Below is a small trained network, with its code and all its weights. Each question gives an input and a class and asks what happens when units are switched off, that is, made to give their printed mean instead of their output.

import numpy as np


def w(rows, s, z=0):
    codes = np.array(rows[::2]) - 128.0
    scale = np.full(codes.shape[1], s)
    scale[-1] = z or s
    return codes * scale


def norm(h):
    return h / np.sqrt((h * h).mean(-1, keepdims=True) + 1e-5)


def f(y):
    return y / 2 * (1 + np.tanh(0.7978845608 * (y + 0.044715 * y**3)))


def log_softmax(a):
    a = a - a.max(-1, keepdims=True)
    return a - np.log(np.exp(a).sum(-1, keepdims=True))


def net(x, mask):
    res = np.array(x, float).reshape(1, 3) / 4 @ E
    u = 0
    for l in range(3):
        y = f(norm(res) @ A[l][:, :-1].T + A[l][:, -1])
        res = res + np.where(mask[u : u + 13], y, B[l][:, -1]) @ B[l][:, :-1]
        u += 13
    return log_softmax(norm(res)[-1] @ U[:, :-1].T + U[:, -1])


A, B = {}, {}
E = w([
[45,147,218,14],'x0',
[171,15,160,94],'x1',
[79,121,250,255],'x2',
],0.0043)
A[0] = w([
[70,163,127,156,3],'L0N1',
[101,205,92,117,23],'L0N2',
[125,206,251,183,176],'L0N3',
[20,9,231,214,71],'L0N4',
[124,139,82,153,214],'L0N5',
[19,237,221,76,96],'L0N6',
[93,234,95,164,60],'L0N7',
[109,68,83,61,140],'L0N8',
[53,179,95,153,198],'L0N9',
[148,2,155,96,121],'L0N10',
[151,176,158,135,10],'L0N11',
[174,171,74,55,61],'L0N12',
[144,153,52,197,100],'L0N13',
],0.0077,0.0037)
B[0] = w([
[185,166,71,68,120],'L0N1',
[76,154,41,168,134],'L0N2',
[42,185,80,109,255],'L0N3',
[84,217,50,164,254],'L0N4',
[104,68,151,154,179],'L0N5',
[108,21,237,102,252],'L0N6',
[37,84,38,76,171],'L0N7',
[62,174,111,127,167],'L0N8',
[147,84,57,115,199],'L0N9',
[42,82,68,57,182],'L0N10',
[205,166,28,151,106],'L0N11',
[117,254,117,48,163],'L0N12',
[212,75,155,222,171],'L0N13',
],0.0064,0.005)
A[1] = w([
[54,197,58,123,102],'L1N1',
[85,80,109,120,92],'L1N2',
[190,132,97,96,133],'L1N3',
[97,190,147,74,222],'L1N4',
[162,107,119,175,122],'L1N5',
[146,87,159,149,31],'L1N6',
[235,102,124,189,3],'L1N7',
[114,58,130,128,90],'L1N8',
[155,120,105,91,32],'L1N9',
[105,107,10,139,192],'L1N10',
[105,167,174,180,116],'L1N11',
[133,100,175,125,42],'L1N12',
[207,127,191,135,120],'L1N13',
],0.014,0.0023)
B[1] = w([
[141,130,2,132,255],'L1N1',
[187,81,108,90,178],'L1N2',
[106,240,137,131,139],'L1N3',
[123,122,164,214,212],'L1N4',
[112,115,210,32,149],'L1N5',
[84,80,141,53,124],'L1N6',
[41,113,203,167,165],'L1N7',
[107,94,89,89,150],'L1N8',
[170,229,111,187,130],'L1N9',
[72,81,116,137,238],'L1N10',
[193,224,123,56,157],'L1N11',
[55,103,123,155,124],'L1N12',
[53,66,145,105,126],'L1N13',
],0.0081,0.0092)
A[2] = w([
[76,94,141,133,138],'L2N1',
[183,122,108,199,77],'L2N2',
[164,155,103,90,116],'L2N3',
[149,124,94,138,46],'L2N4',
[191,93,119,56,91],'L2N5',
[141,228,126,155,110],'L2N6',
[157,148,191,163,2],'L2N7',
[132,247,128,159,108],'L2N8',
[137,59,125,137,190],'L2N9',
[148,101,122,190,112],'L2N10',
[208,179,76,115,108],'L2N11',
[106,119,134,204,95],'L2N12',
[200,119,117,94,78],'L2N13',
],0.012,0.0056)
B[2] = w([
[114,47,188,135,254],'L2N1',
[89,60,229,122,118],'L2N2',
[117,158,151,154,125],'L2N3',
[109,134,139,104,116],'L2N4',
[127,228,33,215,117],'L2N5',
[124,226,62,86,187],'L2N6',
[153,75,86,88,110],'L2N7',
[187,204,71,130,213],'L2N8',
[74,34,34,123,231],'L2N9',
[105,3,180,2,130],'L2N10',
[77,145,64,156,166],'L2N11',
[103,168,108,75,165],'L2N12',
[36,105,110,115,99],'L2N13',
],0.0073,0.0043)
U = w([
[60,211,61,129,238],'0',
[7,29,211,137,239],'1',
[29,38,69,105,179],'2',
[37,82,144,181,46],'3',
[180,162,237,173,2],'4',
[193,141,235,143,2],'5',
[144,177,214,170,2],'6',
[151,143,240,186,2],'7',
],0.011,0.0056)

Each question gives the input, the list of numbers given to net, and the class t.
The units are the neurons (one row each of A and B). Each row of codes is followed by its name. A weight is (code - 128) times the scale printed after its matrix; where a second scale follows, it is the last column's (A, B and U).
mask holds one flag per neuron, layer by layer. A switched-off neuron (its flag False) gives its mean, the last column of its row in B, instead of its output. The means were averaged over made-up inputs and are rounded, as every weight is.
A unit's drop is (log p(t) with every unit on - log p(t) with that unit switched off) / (log p(t) with every unit on - log p(t) with every unit switched off).
The circuit of an input: a set's keep is (log p(t) with only the set's units on - log p(t) with every unit switched off) / (log p(t) with every unit on - log p(t) with every unit switched off). Starting from the 12 units with the biggest drops (on a tie, the unit counted first), units are removed one at a time, each time the one whose removal leaves the highest keep (on an exact tie, the one counted first), for as long as the keep stays at least 0.8.
units of the circuit, in order: the units of the circuit, biggest drop first
k most important neurons: the k neurons with the biggest drops, biggest first
k most important neurons of layer l: the k neurons of layer l with the biggest drops, biggest first
drop when u is switched off: that unit's drop, to one decimal
input [-6,-1,-5], class 1: 3 most important neurons => (L0N13, L0N3, L0N4)
input [-4,-4,3], class 1: 4 most important neurons => (L0N13, L0N4, L0N12, L0N10)
input [-7,3,-8], class 0: 2 most important neurons of layer 0 => (L0N12, L0N6)
input [2,-3,5], class 0: units of the circuit, in order => (L1N11)
input [2,6,-6], class 0: units of the circuit, in order => (L0N6, L1N9, L1N3)
input [8,1,-7], class 1: units of the circuit, in order => (L0N4, L1N1, L0N3)
input [4,4,5], class 0: units of the circuit, in order => (L0N4, L1N11)
input [8,3,8], class 0: 4 most important neurons of layer 0 => (L0N4, L0N3, L0N7, L0N5)
input [-4,3,-2], class 1: 2 most important neurons of layer 0 => (L0N3, L0N7)
input [-7,7,-4], class 1: 2 most important neurons of layer 0 => (L0N3, L0N7)
input [0,-6,8], class 0: 2 most important neurons => (L1N11, L0N10)
input [-6,6,-2], class 1: 2 most important neurons of layer 1 => (L1N7, L1N1)
input [-6,6,-4], class 1: drop when L0N3 is switched off => 0.6
input [-8,5,-2], class 1: drop when L1N7 is switched off => 0.2
input [0,1,7], class 0: drop when L1N8 is switched off => 0.0
input [-2,3,5], class 0: most important neuron of layer 1 => (L1N11)
